The states form a tree under 0. A name lists the branches taken from the top; the branches are § & @ $. The symbol ~ goes to the parent.

Trace:
Each answer is a row, close to the row of the state it stands for.
new walk
-61,205,76,171,-13,-49,191,89,-169,210,-20,39,80,119,0,187,-152,64,-92,-210,-7,-133,-145,65,-78,13,29,-72,-37,-69,87
~ -12,149,60,120,48,-108,196,97,-199,154,55,17,106,50,51,229,-165,20,-169,-234,73,-119,-137,88,30,14,-16,-148,15,-84,92
$ -7,128,103,166,-45,-39,237,60,-208,156,62,-24,81,131,-18,157,-60,-12,-198,-266,90,-32,-168,29,27,50,-12,-131,-58,-80,106
~ -3,179,77,133,-38,-48,189,112,-149,161,-33,2,70,66,15,204,-182,-64,-144,-159,1,-192,-145,92,-20,51,-33,-91,-36,-137,72
$ -29,118,90,210,4,-41,255,62,-161,190,26,-30,43,129,-30,102,-98,-48,-172,-224,50,-13,-151,41,37,65,17,-109,-55,-83,78
~ -66,203,85,110,-23,-63,145,55,-134,179,-20,-14,107,79,27,230,-162,-6,-153,-172,-4,-107,-146,108,-3,65,9,-165,-22,-97,148
§ 14,191,11,114,-56,-42,161,45,-100,174,4,77,81,64,80,270,-146,-35,-166,-228,-36,-59,-79,43,6,132,72,-124,-62,-126,68
~ -32,177,109,131,-10,-108,199,71,-142,159,-5,-30,115,137,40,197,-217,32,-159,-225,13,-77,-93,95,-10,60,-1,-118,-42,-102,133
@ -96,206,50,99,53,-63,219,73,-134,184,50,113,62,124,66,202,-165,-13,-71,-156,-21,-77,-163,47,-79,-2,36,-93,-6,0,157
~ -64,152,119,92,-28,-54,186,70,-130,210,6,6,68,61,-11,201,-190,-14,-138,-183,-9,-137,-99,32,4,83,22,-134,-34,-83,99
$ -23,112,91,253,-31,-17,228,38,-209,166,66,-22,35,112,-18,178,-82,0,-147,-216,82,-28,-146,62,19,39,-33,-64,-30,-64,92
~ 58,128,110,83,25,-102,186,44,-134,125,8,45,90,25,6,216,-216,-7,-197,-153,5,-131,-122,87,-42,64,21,-111,-24,-96,88
~ 74,3,125,47,-8,-31,263,60,-47,29,-65,-36,78,135,19,122,-299,45,-173,-138,51,-241,-89,90,112,185,-161,-193,-35,-112,105
@ 9,-6,46,102,-24,46,235,64,-72,125,-55,11,87,100,-4,106,-237,82,-213,-90,79,-57,-91,-15,149,248,-191,-164,-77,-116,11
$ -14,-7,28,190,-31,57,176,6,-17,103,-95,-42,81,22,-195,-11,-106,43,-315,-72,230,-51,-24,-120,93,261,-98,-85,-66,-81,159
~ -43,-99,59,156,0,0,247,103,-52,78,-67,37,43,66,-11,87,-211,93,-249,-9,97,-88,-45,-42,178,346,-148,-121,-33,-50,15
~ 57,33,173,92,-43,-28,240,53,-14,62,-74,-67,136,131,-25,131,-259,98,-128,-71,5,-188,-43,107,76,127,-101,-109,1,-105,92
$ 31,41,164,151,-71,-18,271,15,-74,135,37,-82,46,147,-1,97,-290,11,-145,-119,106,-125,-148,82,12,86,-110,-62,-15,19,104
§ 19,12,90,116,-44,59,370,26,-144,89,113,-82,-16,226,28,101,-232,68,-83,-111,92,-47,-122,37,43,47,-57,-38,-71,17,193
~ 17,69,232,98,-100,-83,277,95,-81,88,-11,-112,45,173,34,92,-204,78,-181,-119,70,-116,-82,135,31,107,-76,-82,-22,-8,154
§ -19,62,141,104,-55,40,354,40,-158,105,82,-45,32,238,77,59,-236,37,-137,-129,211,-77,-163,33,25,78,-93,-40,-11,-1,111
~ -7,122,187,95,-37,-56,321,50,-87,111,50,-80,36,209,43,97,-239,64,-152,-124,22,-97,-129,67,42,120,-89,-79,-109,-17,115
@ -85,162,170,150,-24,-129,223,62,-140,102,51,33,42,130,75,108,-185,52,-58,-134,67,-86,-127,45,-155,-14,32,13,-134,100,211
~ 4,99,178,86,-52,-19,274,18,-100,86,79,-52,25,187,19,146,-244,-1,-134,-137,28,-125,-99,86,-3,75,-74,-7,-47,6,149
~ 91,55,198,52,-49,-23,289,23,-34,90,-33,-41,69,164,-37,161,-335,6,-146,-45,22,-168,-82,92,91,111,-140,-122,34,-67,22
~ 40,-89,180,-131,-103,-76,120,-32,-72,-73,-16,-110,215,128,-55,-40,-280,-37,-60,-54,17,-214,-16,195,98,92,-132,-95,101,-79,104
$ -27,-119,198,45,-67,-69,179,-107,-51,-117,14,7,191,158,10,-34,-215,67,-94,28,90,-92,-75,264,149,48,-117,-103,77,-132,19
~ 14,-35,186,-61,-42,-68,137,-12,44,-79,-22,-81,223,147,-54,2,-306,13,-19,-22,30,-251,11,213,9,78,-132,-88,130,-64,61
§ 95,-37,129,-168,26,38,27,-3,1,24,-91,-10,134,162,-33,165,-224,12,-14,-133,110,-408,26,112,-22,267,-41,-16,-12,-75,43
~ 21,-92,135,-108,-85,-69,139,-22,-69,-91,-94,-67,209,103,-47,3,-322,-14,-73,4,13,-284,-32,147,31,107,-84,-130,147,-78,61
§ 73,-36,150,-208,-2,85,32,21,-8,21,-124,23,160,114,-16,171,-213,-71,-8,-119,93,-349,34,106,-27,263,-59,-31,-2,-102,99
~ 68,-61,162,-117,-99,-40,143,-47,-8,-49,-68,-54,213,112,-58,-44,-355,-31,-63,-9,-5,-269,-33,205,85,88,-123,-68,92,-136,32
$ -36,-166,208,80,-107,-52,96,-114,-21,-131,48,7,216,162,-54,-59,-263,63,-45,38,40,-150,-63,236,147,43,-159,-71,34,-105,24
§ 13,33,196,143,-76,-20,90,-66,-113,-50,81,-51,280,127,42,77,-55,49,-135,-81,116,-138,-101,323,25,67,-55,-101,-36,-96,-3
$ 17,133,191,148,-51,-120,34,-121,-90,-35,112,-132,218,41,-81,41,114,-58,-207,-92,249,-15,-109,250,-33,142,43,-59,-69,-89,72
~ 20,-6,236,76,-61,-108,112,-85,-122,-26,139,-56,292,133,14,89,-101,3,-147,-97,54,-106,-179,279,71,140,-36,-68,3,-134,20
~ -15,-129,204,13,-108,-42,118,-83,-21,-66,43,28,222,107,-36,-27,-251,85,-90,116,49,-121,-29,234,155,111,-106,32,35,-63,14
@ -51,-236,42,136,13,-12,76,-161,16,-204,-4,34,268,-13,-114,-171,-86,95,-91,216,163,-80,-10,174,129,120,-36,94,2,-148,117
@ -199,-207,-13,218,-23,-64,133,-163,-36,-74,6,143,213,18,-78,-141,-64,165,-62,109,154,-31,-125,48,17,39,-39,61,-29,-133,197
~ -65,-161,38,178,-111,-70,75,-163,-21,-192,-26,75,256,-36,-65,-163,-87,139,-81,217,72,-86,-17,137,126,131,-60,41,34,-119,76
@ -174,-190,-11,213,-2,-45,150,-88,-33,-45,55,90,290,47,-98,-90,-116,114,-58,58,183,-1,-91,79,-15,-17,-17,47,0,-84,173
~ -92,-199,19,106,-21,-43,28,-130,14,-101,-32,77,256,15,-84,-150,-69,146,-63,142,128,-86,-35,162,136,139,-102,102,76,-136,71
& -38,-216,18,208,-32,-84,-43,-143,-22,-146,59,-31,239,-17,-32,-194,26,135,-199,168,188,-20,-12,74,82,61,-49,61,-3,-11,156
~ -51,-271,74,155,-62,-126,74,-132,-31,-168,-14,0,205,-45,-108,-194,-111,138,-106,210,106,-77,38,112,140,132,-24,102,37,-109,75
$ -109,-168,54,241,-36,-24,102,-106,-12,-110,-14,50,168,15,-97,-211,70,99,-49,197,189,1,-14,117,142,152,-37,100,38,-80,12
~ -102,-257,1,101,-16,-96,6,-181,-7,-159,-73,49,235,14,-113,-204,-79,106,-67,201,148,-54,42,155,167,91,-54,90,36,-153,102
$ -80,-217,17,222,-27,-32,66,-170,-27,-180,14,111,155,25,-122,-234,75,87,-29,177,183,19,-64,143,144,109,16,84,9,-121,20
~ -78,-215,78,77,-13,-32,6,-61,-16,-159,-37,29,305,19,-83,-133,-115,143,-46,189,134,-105,43,172,175,127,-77,68,-18,-95,85
§ -14,-171,-15,162,-71,15,107,-189,-10,-167,-6,16,232,-25,-34,-199,20,143,-78,174,191,-50,63,179,136,165,-79,51,-21,-123,121
~ -81,-239,67,119,-10,-34,30,-144,-6,-229,37,67,220,16,-93,-204,-67,125,-71,212,135,-100,-29,193,127,136,-74,73,51,-93,55
~ 4,-131,202,34,-112,-58,185,-103,-75,-128,36,31,192,103,-56,-20,-258,69,-28,111,150,-159,-91,292,138,98,-128,-88,111,-104,41
§ -3,-4,190,56,-80,-57,75,-72,-135,-74,150,-45,282,115,-34,33,-92,-12,-132,-47,96,-132,-191,296,46,63,-22,-65,-97,-123,3
@ 94,105,194,33,-13,-43,-43,-5,-160,9,119,-39,274,13,27,201,-83,-37,-199,-78,155,9,-223,304,-74,181,9,-85,-100,-46,55
~ -9,75,147,103,-134,-9,97,-94,-114,-38,113,-43,285,137,5,99,-118,21,-124,5,72,-87,-136,322,34,64,-53,-46,1,-101,47
~ -52,-136,194,40,-88,-47,117,-80,-47,-120,89,19,231,127,-39,-5,-262,110,-80,95,33,-190,-18,235,132,96,-129,-21,79,-108,1
§ 17,33,209,155,-68,-20,117,-47,-112,-12,132,-38,201,114,48,104,-116,17,-181,-70,70,-70,-147,306,108,148,-29,-12,-85,-115,25
& 75,3,166,179,-41,-16,114,-129,-118,8,94,-74,250,163,38,67,-20,29,-212,-98,202,-52,-129,244,53,66,-18,-12,-109,-37,103
~ 42,56,140,143,-68,-53,85,-75,-116,-10,113,-50,268,137,36,88,-118,39,-148,-33,101,-120,-122,274,25,108,-46,-48,-65,-141,34
$ 4,129,178,111,-47,-141,61,-92,-93,-25,84,-124,206,24,-57,118,18,-15,-182,-97,186,-84,-130,288,1,123,141,-40,-77,-69,76
~ -4,22,221,97,-64,-78,71,-109,-88,-46,141,-25,286,117,27,102,-139,22,-118,-23,66,-109,-121,287,93,59,-94,-3,1,-116,53
~ -23,-142,219,-24,-33,-36,164,-97,-56,-89,52,-31,216,106,-37,-82,-216,108,-53,27,17,-133,-37,270,139,114,-124,-58,47,-68,5
§ 39,29,181,181,-53,-41,110,-79,-174,-16,60,-14,298,164,-7,63,-146,62,-110,-105,106,-143,-185,341,89,104,-72,-55,-34,-108,8
@ 66,143,114,88,40,-85,-6,-7,-107,-6,152,-15,304,110,-32,199,-62,3,-235,-89,134,-33,-171,312,-33,178,-27,-46,-63,50,70
~ 16,-16,172,101,-51,-63,71,-72,-86,-78,91,-71,255,182,34,80,-123,-5,-154,-65,142,-108,-183,336,80,76,-53,-86,-6,-81,13
$ -18,147,173,118,-13,-85,-2,-71,-109,-43,102,-130,269,69,-82,112,81,-8,-196,-114,258,-16,-121,272,-13,91,77,3,3,-130,31
~ 26,55,204,66,-85,-78,114,-103,-127,-41,142,-110,324,184,24,98,-102,72,-127,-23,67,-55,-94,274,31,111,-84,-43,-30,-97,16
~ -62,-102,132,64,-76,-49,155,-91,-6,-116,46,-22,203,124,-49,-11,-222,23,-74,96,60,-156,-105,219,140,40,-116,-73,16,-111,44
@ -60,-254,24,171,-82,-14,61,-119,-24,-174,-81,43,245,-31,-109,-174,-92,127,-93,180,86,-76,-26,101,118,133,-81,106,13,-107,99
§ -45,-150,-64,162,33,59,73,-153,-36,-132,39,-6,175,-8,-78,-243,-43,123,-43,152,240,-17,-20,145,150,171,-69,82,-21,-96,125
~ -97,-268,101,86,47,-61,42,-100,7,-210,-48,74,205,-5,-142,-182,-78,93,-38,189,113,-140,7,167,134,119,-53,111,6,-136,104
$ -80,-197,-29,218,-40,-25,110,-173,-30,-129,-10,73,154,27,-95,-171,41,107,-104,90,208,11,-17,117,153,55,17,104,5,-177,65
~ -69,-228,24,141,-1,-38,51,-101,36,-146,-17,40,203,5,-77,-137,-108,158,-49,187,72,-55,9,196,132,121,-42,8,95,-94,121
§ -11,-108,-15,160,-36,80,119,-168,19,-114,71,10,179,20,-27,-191,11,140,-74,174,226,14,2,144,141,170,-45,108,42,-109,67
~ -106,-187,37,169,-14,-53,94,-129,13,-110,19,83,245,14,-35,-176,-103,159,-93,182,140,-13,26,205,159,110,-60,69,15,-149,92
§ -36,-135,-13,159,-53,4,82,-183,-13,-137,40,-19,218,20,-94,-219,31,143,-83,175,248,-55,3,87,162,133,-59,50,12,-72,84
~ -77,-232,70,102,14,-58,58,-106,-35,-129,-45,67,224,17,-112,-173,-96,100,-40,188,116,-96,-24,180,148,109,-56,-9,72,-113,142
~ -33,-108,161,51,-77,-33,109,-71,-54,-111,39,17,203,135,-37,9,-193,89,-34,38,40,-161,-119,260,136,97,-157,-76,43,-84,13
@ -61,-230,66,102,-60,7,53,-142,-74,-223,-25,62,194,-33,-103,-213,-122,119,-87,191,105,-81,13,145,192,98,-69,50,40,-141,127
$ -104,-245,0,217,14,-48,69,-145,-12,-125,-2,52,225,1,-115,-192,131,95,-13,135,181,-14,-12,122,151,86,34,109,51,-80,66
~ -109,-222,64,158,-59,-79,38,-162,-1,-181,-13,23,280,-45,-88,-120,-79,137,-81,193,125,-11,-28,177,138,115,-81,93,-2,-142,139
@ -148,-175,16,226,-48,-79,112,-125,-20,-74,65,83,257,12,-99,-172,-66,107,-120,166,132,-29,-102,98,38,33,28,89,33,-79,170
~ -110,-196,43,145,-9,-27,-4,-109,-21,-131,37,34,223,44,-79,-161,-69,110,-47,177,124,-106,-41,185,135,94,-33,31,5,-167,115
~ -17,-121,170,44,-137,-82,127,-94,-55,-91,22,-26,236,112,-42,-55,-219,79,-105,65,82,-150,-112,219,114,111,-173,-87,28,-152,57
$ 43,-156,151,77,43,54,99,-109,-17,-102,39,59,97,180,50,-30,-246,96,-27,144,167,-60,-50,241,197,166,-122,-11,-58,14,1
$ -16,-197,87,43,42,46,73,-105,-35,5,90,-41,45,234,-2,-64,-162,39,-95,178,276,50,-63,214,144,146,-101,-79,-44,93,-78
~ -15,-148,171,45,-30,-32,69,-114,28,-63,4,4,68,222,40,-14,-206,53,6,160,193,-101,-99,233,164,120,-95,8,-75,50,-26
§ -26,-107,83,51,4,78,75,-109,-40,-25,76,-4,79,135,71,43,-248,97,8,110,277,-65,-70,373,86,100,-103,17,-52,75,101
~ 24,-176,188,80,1,23,79,-96,21,-33,28,50,79,186,86,-51,-154,124,-28,179,153,-42,-40,337,219,110,-130,47,-68,70,-78
~ -38,-128,213,56,-55,-11,135,-130,-34,-111,20,-15,209,137,-17,-31,-234,95,-56,24,23,-121,-74,194,169,93,-146,-16,39,-91,15
$ 7,-177,143,65,-11,28,126,-93,-41,-90,-15,11,120,205,16,-46,-166,102,18,198,137,-49,-77,297,163,193,-149,8,-59,37,-54
@ 82,-162,176,65,-35,50,155,-50,-51,-112,103,-41,110,286,68,26,-132,79,-66,182,179,-37,-98,218,35,155,-186,61,-122,99,1
~ 18,-206,168,85,-23,46,94,-66,-64,-28,89,-15,99,212,43,-30,-189,100,-28,174,171,-62,-31,217,173,118,-172,-69,-95,20,-78
& -12,-205,89,165,-87,25,149,-147,-48,-88,47,53,127,168,144,-20,-124,139,18,168,194,4,-100,224,166,125,-115,-58,-106,93,-13
~ 11,-247,173,87,-35,23,91,-95,-61,-25,36,50,184,209,18,36,-234,81,-32,160,90,-30,-93,262,167,119,-178,-12,-76,59,-75
§ -6,-112,53,68,25,44,73,-150,-43,-36,58,22,98,180,115,-73,-234,82,-11,123,246,-56,-26,269,95,97,-32,46,-67,72,12
~ 50,-179,77,81,-31,-25,96,-97,17,-154,9,90,86,171,23,-12,-251,104,-15,195,134,-168,-18,306,236,120,-134,17,-53,21,-55
@ 72,-170,132,58,19,76,63,-75,-56,-148,124,-2,100,296,55,5,-166,94,-72,134,197,-8,-161,249,46,119,-178,0,-151,141,-32
~ 46,-171,157,46,21,12,115,-144,9,-101,-8,13,24,193,58,-62,-227,120,47,138,183,-32,-79,259,113,223,-136,44,-76,23,-38
@ 15,-124,80,103,15,99,99,-94,-27,-73,92,7,100,268,70,5,-159,155,-44,150,207,-42,-132,241,50,162,-172,18,-123,85,-27
~ 74,-184,79,38,-19,2,90,-67,-24,-85,40,-24,77,155,57,-34,-228,79,-22,198,134,-43,-44,225,171,195,-133,-15,-88,-3,-27
& 50,-173,112,184,-42,36,80,-112,-24,-93,54,59,72,188,51,-37,-100,113,-57,151,141,-15,-52,242,147,180,-178,18,-97,94,-81
~ 47,-185,120,105,-18,18,92,-128,29,-83,59,6,146,167,23,0,-151,115,-23,162,175,-90,-77,313,177,142,-172,-9,-84,42,-53
& 64,-207,116,143,-44,55,143,-121,-54,-64,24,57,51,128,99,-34,-125,75,-39,131,152,-51,-72,201,195,179,-182,-35,-96,123,-13
~ 4,-191,130,96,-52,29,116,-94,6,-104,8,29,110,216,36,22,-221,113,-37,193,113,-70,-103,232,121,151,-168,44,-69,14,-45
§ -1,-79,117,81,6,37,85,-106,-28,-66,85,30,58,193,101,27,-210,93,-46,62,263,-77,-47,305,123,152,-60,28,-42,65,72
~ 56,-211,195,75,-5,-4,90,-85,16,-92,3,58,114,183,43,-19,-174,89,-33,167,181,-117,-44,298,180,130,-151,-28,-66,42,-74
$ 35,-172,125,27,10,52,37,-97,-73,-42,66,-25,67,219,3,-31,-158,62,-78,94,236,55,-68,220,188,175,-115,-46,-81,109,-140
~ 70,-175,176,67,9,37,99,-79,-45,-61,-5,-23,80,234,46,-53,-245,119,-5,152,143,-103,-71,201,134,153,-135,90,-115,4,-52
$ 27,-157,111,33,-13,100,99,-102,-84,-28,51,-42,61,201,23,-75,-140,67,-63,136,274,21,-63,205,118,163,-178,-35,-61,99,-104
~ 26,-190,120,41,-21,28,48,-109,25,-52,25,-17,151,165,50,-46,-205,84,-40,186,192,-101,-78,238,200,164,-147,42,-42,-8,-53
@ 65,-194,144,88,-22,94,76,-77,-6,-72,51,6,118,235,52,-11,-160,129,-25,104,189,-15,-155,220,42,146,-158,-5,-115,94,-46
~ 56,-197,135,92,25,16,87,-76,-29,-96,1,25,101,204,67,19,-205,33,32,213,154,-104,-74,236,170,179,-128,6,-60,14,-38
$ 3,-187,86,75,55,93,44,-112,-50,-14,44,-56,76,248,19,-31,-97,47,-5,82,243,23,-93,207,178,142,-170,-94,-80,91,-74
~ 23,-170,126,41,-47,-11,84,-124,6,-87,-10,23,48,227,38,-45,-180,77,-12,114,140,-101,-72,297,102,164,-91,-24,-75,-2,-68
$ 33,-214,121,43,-56,82,45,-70,-22,-23,73,-34,75,178,5,-35,-141,91,-76,149,252,11,-76,207,123,163,-130,-55,-46,138,-37
~ 58,-221,63,50,42,-10,58,-110,0,-56,-1,47,139,244,24,-19,-223,131,21,188,197,-15,-36,303,180,184,-116,-29,-60,-7,-52
§ -9,-67,130,38,-15,41,77,-78,-50,-48,54,35,83,183,75,-11,-246,79,29,90,306,-87,4,265,171,184,-76,2,-73,60,75
~ 16,-148,120,-9,10,-14,125,-85,19,-58,72,39,85,189,17,-9,-192,120,-4,149,109,-53,-26,281,141,212,-203,4,-117,31,-21
$ 12,-178,152,104,3,47,32,-84,-41,30,-21,-74,45,168,11,-63,-142,71,-37,102,288,66,-58,198,204,183,-165,-66,-15,104,-58
~ 15,-219,107,85,-41,43,72,-121,-13,-100,48,10,98,152,65,-14,-190,54,-21,154,160,-55,-23,248,168,150,-144,48,-27,14,-55
